Here is a tiny trained network, its code and every weight. The questions are about switching its units off for an input and a target symbol, where a switched-off unit gives its printed mean instead of its output.

import numpy as np


def w(rows, s, z=0):
    codes = np.array(rows[::2]) - 128.0
    scale = np.full(codes.shape[1], s)
    scale[-1] = z or s
    return codes * scale


def f(y):
    return np.maximum(y, 0)


def softmax(a):
    e = np.exp(a - a.max(-1, keepdims=True))
    return e / e.sum(-1, keepdims=True)


def log_softmax(a):
    a = a - a.max(-1, keepdims=True)
    return a - np.log(np.exp(a).sum(-1, keepdims=True))


def net(x, mask):
    ids = ['αεζθμτ'.index(c) for c in x.split()]
    T = len(ids)
    res = E[ids] + P[:T]
    r = res
    for j in range(2):
        rows = slice(3 * j, 3 * j + 3)
        q, k, v = (r @ M[0][rows].T for M in (Q, K, V))
        z = softmax(np.where(np.tri(T) > 0, q @ k.T / 3**0.5, -1e9)) @ v
        o = O[0][rows]
        res = res + np.where(mask[j], z, o[:, -1]) @ o[:, :-1]
    y = f(res @ A[0][:, :-1].T + A[0][:, -1])
    res = res + np.where(mask[2:14], y, B[0][:, -1]) @ B[0][:, :-1]
    return log_softmax(res[-1] @ U[:, :-1].T + U[:, -1])


Q, K, V, O, A, B = {}, {}, {}, {}, {}, {}
E = w([
[119,133,141],'α',
[7,84,133],'ε',
[112,99,127],'ζ',
[167,108,206],'θ',
[189,72,85],'μ',
[149,210,100],'τ',
],0.02)
P = w([
[3,161,96],'0',
[37,146,146],'1',
[66,157,112],'2',
[93,165,113],'3',
[124,160,105],'4',
[153,157,116],'5',
[178,172,116],'6',
[209,168,112],'7',
[228,173,121],'8',
[252,176,113],'9',
],0.0063)
Q[0] = w([
[95,142,112],'head 1',
[101,125,54],'head 1',
[90,135,158],'head 1',
[137,82,168],'head 2',
[130,210,4],'head 2',
[104,141,183],'head 2',
],0.017)
K[0] = w([
[173,161,121],'head 1',
[146,173,142],'head 1',
[193,86,133],'head 1',
[200,117,92],'head 2',
[6,81,133],'head 2',
[146,160,142],'head 2',
],0.02)
V[0] = w([
[171,122,101],'head 1',
[148,209,210],'head 1',
[89,207,75],'head 1',
[179,108,251],'head 2',
[69,100,76],'head 2',
[99,196,130],'head 2',
],0.012)
O[0] = w([
[194,134,26,40],'head 1',
[161,181,179,142],'head 1',
[70,194,124,134],'head 1',
[135,92,254,255],'head 2',
[196,148,42,85],'head 2',
[165,238,229,139],'head 2',
],0.0065,0.0055)
A[0] = w([
[80,171,111,151],'neuron 1',
[170,195,123,220],'neuron 2',
[108,186,46,81],'neuron 3',
[131,77,93,247],'neuron 4',
[141,120,44,73],'neuron 5',
[163,164,98,255],'neuron 6',
[132,101,95,96],'neuron 7',
[93,80,202,130],'neuron 8',
[92,117,81,85],'neuron 9',
[69,85,150,191],'neuron 10',
[204,49,121,239],'neuron 11',
[247,128,138,101],'neuron 12',
],0.012,0.0069)
B[0] = w([
[99,52,59,152],'neuron 1',
[104,142,215,173],'neuron 2',
[219,79,154,159],'neuron 3',
[151,240,89,154],'neuron 4',
[58,99,166,145],'neuron 5',
[1,108,140,169],'neuron 6',
[116,108,135,133],'neuron 7',
[152,101,91,250],'neuron 8',
[184,113,185,136],'neuron 9',
[209,85,53,205],'neuron 10',
[140,234,96,181],'neuron 11',
[32,90,70,155],'neuron 12',
],0.0077,0.017)
U = w([
[111,101,116,4],'α',
[166,145,71,55],'ε',
[147,74,45,35],'ζ',
[255,139,133,240],'θ',
[238,209,48,168],'μ',
[150,184,152,218],'τ',
],0.008,0.0037)

Each question gives the input, a string of symbols that net reads in full, and the target symbol t.
The units are the heads (3 rows each of Q, K, V and O) and the neurons (one row each of A and B). Each row of codes is followed by its name. A weight is (code - 128) times the scale printed after its matrix; where a second scale follows, it is the last column's (O, A, B and U).
mask holds one flag per unit, heads first, then neurons. A switched-off unit (its flag False) gives its mean, the last column of its rows in O or B, instead of its output. The means were averaged over made-up inputs and are rounded, as every weight is.
A unit's drop is (log p(t) with every unit on - log p(t) with that unit switched off) / (log p(t) with every unit on - log p(t) with every unit switched off).
The circuit of an input: a set's keep is (log p(t) with only the set's units on - log p(t) with every unit switched off) / (log p(t) with every unit on - log p(t) with every unit switched off). Starting from the 12 units with the biggest drops (on a tie, the unit counted first), units are removed one at a time, each time the one whose removal leaves the highest keep (on an exact tie, the one counted first), for as long as the keep stays at least 0.8.
circuit, biggest first: the units of the circuit, biggest drop first
unit that matters most: the unit with the biggest drop
k most important neurons: the k neurons with the biggest drops, biggest first
heads that matter: for each layer, one digit per head in row order, 1 if its drop is at least 0.15 and else 0, layers parted by /
drop of u: that unit's drop, to one decimal
input ε ε θ τ α α τ α α, target τ: circuit, biggest first	head 2; neuron 10; neuron 8; neuron 2
input τ θ ζ θ θ θ τ, target τ: circuit, biggest first	neuron 2; neuron 10
input θ μ θ μ μ, target μ: circuit, biggest first	neuron 11; neuron 4
input α θ α θ θ τ ε τ μ α, target τ: circuit, biggest first	neuron 10; neuron 8; head 2; neuron 2
input θ α μ θ τ, target τ: heads that matter	00
input τ θ α θ τ μ, target τ: circuit, biggest first	head 1; neuron 10; neuron 8
input α τ θ μ, target τ: 3 most important neurons	neuron 10; neuron 8; neuron 6
input τ ε θ θ ε ε μ ε, target μ: unit that matters most	head 1
input θ θ θ α τ θ θ, target τ: 2 most important neurons	neuron 10; neuron 12
input θ α ζ θ θ θ θ θ τ θ, target τ: drop of neuron 2	0.1
input τ θ θ θ ε α μ μ ε, target μ: drop of head 2	0.1
input θ θ μ θ θ, target μ: drop of neuron 11	0.5
